Here is a tiny trained network, its code and every weight. The questions are about switching its units off for an input and a class, where a switched-off unit gives its printed mean instead of its output.

import numpy as np


def w(rows, s, z=0):
    codes = np.array(rows[::2]) - 128.0
    scale = np.full(codes.shape[1], s)
    scale[-1] = z or s
    return codes * scale


def norm(h):
    return h / np.sqrt((h * h).mean(-1, keepdims=True) + 1e-5)


def f(y):
    return np.maximum(y, 0)


def log_softmax(a):
    a = a - a.max(-1, keepdims=True)
    return a - np.log(np.exp(a).sum(-1, keepdims=True))


def net(x, mask):
    res = np.array(x, float).reshape(1, 7) / 4 @ E
    u = 0
    for l in range(2):
        y = f(norm(res) @ A[l][:, :-1].T + A[l][:, -1])
        res = res + np.where(mask[u : u + 9], y, B[l][:, -1]) @ B[l][:, :-1]
        u += 9
    return log_softmax(norm(res)[-1] @ U[:, :-1].T + U[:, -1])


A, B = {}, {}
E = w([
[89,209,166],'x0',
[203,172,100],'x1',
[205,97,255],'x2',
[56,46,235],'x3',
[219,135,185],'x4',
[147,41,61],'x5',
[195,155,206],'x6',
],0.0022)
A[0] = w([
[103,139,157,77],'0.n1',
[220,140,156,210],'0.n2',
[153,138,152,112],'0.n3',
[106,124,104,86],'0.n4',
[87,133,3,250],'0.n5',
[130,98,112,89],'0.n6',
[158,74,123,51],'0.n7',
[84,173,75,38],'0.n8',
[37,84,77,129],'0.n9',
],0.007,0.0019)
B[0] = w([
[164,147,158,145],'0.n1',
[59,131,57,222],'0.n2',
[97,155,86,153],'0.n3',
[168,128,127,144],'0.n4',
[192,236,86,253],'0.n5',
[83,124,123,142],'0.n6',
[60,60,176,151],'0.n7',
[118,49,113,165],'0.n8',
[240,141,1,212],'0.n9',
],0.0039,0.0044)
A[1] = w([
[224,186,52,226],'1.n1',
[214,90,104,253],'1.n2',
[142,65,143,224],'1.n3',
[52,124,153,205],'1.n4',
[52,99,142,213],'1.n5',
[92,164,32,105],'1.n6',
[61,139,196,65],'1.n7',
[254,194,110,139],'1.n8',
[179,128,204,106],'1.n9',
],0.005,0.0015)
B[1] = w([
[137,255,7,253],'1.n1',
[13,160,98,194],'1.n2',
[48,137,73,158],'1.n3',
[155,196,126,154],'1.n4',
[155,194,81,156],'1.n5',
[235,201,103,199],'1.n6',
[141,192,168,149],'1.n7',
[147,133,20,213],'1.n8',
[88,181,58,152],'1.n9',
],0.0038,0.0053)
U = w([
[101,185,228,181],'0',
[165,50,157,2],'1',
[77,1,153,92],'2',
[163,185,11,177],'3',
],0.011,0.0075)

Each question gives the input, the list of numbers given to net, and the class t.
The units are the neurons (one row each of A and B). Each row of codes is followed by its name. A weight is (code - 128) times the scale printed after its matrix; where a second scale follows, it is the last column's (A, B and U).
mask holds one flag per neuron, layer by layer. A switched-off neuron (its flag False) gives its mean, the last column of its row in B, instead of its output. The means were averaged over made-up inputs and are rounded, as every weight is.
A unit's drop is (log p(t) with every unit on - log p(t) with that unit switched off) / (log p(t) with every unit on - log p(t) with every unit switched off).
The circuit of an input: a set's keep is (log p(t) with only the set's units on - log p(t) with every unit switched off) / (log p(t) with every unit on - log p(t) with every unit switched off). Starting from the 12 units with the biggest drops (on a tie, the unit counted first), units are removed one at a time, each time the one whose removal leaves the highest keep (on an exact tie, the one counted first), for as long as the keep stays at least 0.8.
units of the circuit, in order: the units of the circuit, biggest drop first
most important unit: the unit with the biggest drop
top k neurons: the k neurons with the biggest drops, biggest first
k most important neurons of layer l: the k neurons of layer l with the biggest drops, biggest first
drop of u: that unit's drop, to one decimal
input [-3,7,4,8,-7,-1,-3], class 2: units of the circuit, in order : (1.n1, 0.n5)
input [6,1,0,0,1,-6,-3], class 0: units of the circuit, in order : (0.n9, 0.n5, 1.n1, 1.n8)
input [-5,2,8,-2,-3,1,-2], class 2: 3 most important neurons of layer 0 : (0.n5, 0.n9, 0.n7)
input [-2,-4,5,-4,-5,-6,8], class 0: units of the circuit, in order : (0.n9, 0.n5, 1.n1)
input [-8,-8,-3,0,8,8,2], class 2: most important unit : 0.n7
input [5,6,3,7,8,8,-8], class 2: top 2 neurons : (1.n1, 0.n5)
input [0,-3,5,-2,-4,-2,5], class 0: top 4 neurons : (0.n9, 0.n5, 1.n1, 1.n8)
input [-4,-7,7,-3,-2,-2,6], class 0: top 3 neurons : (0.n5, 0.n9, 1.n1)
input [-2,6,6,8,1,2,1], class 2: top 3 neurons : (1.n1, 0.n5, 1.n6)
input [-8,-6,3,0,-2,-2,3], class 0: top 3 neurons : (0.n9, 1.n8, 1.n1)
input [3,-1,2,1,8,3,0], class 0: 4 most important neurons of layer 1 : (1.n8, 1.n1, 1.n6, 1.n7)
input [8,6,1,1,-1,-7,3], class 0: top 4 neurons : (0.n9, 0.n5, 1.n1, 1.n6)
input [-7,-6,8,-6,0,7,-4], class 2: 2 most important neurons of layer 0 : (0.n7, 0.n9)
input [5,-1,-6,2,2,-5,8], class 0: drop of 0.n5 : 0.4
input [-5,0,4,6,-6,-5,6], class 0: drop of 1.n1 : 0.1
input [-7,7,8,7,7,8,-3], class 2: drop of 1.n3 : 0.0
input [-5,-6,0,3,3,6,-1], class 2: drop of 1.n1 : 0.4
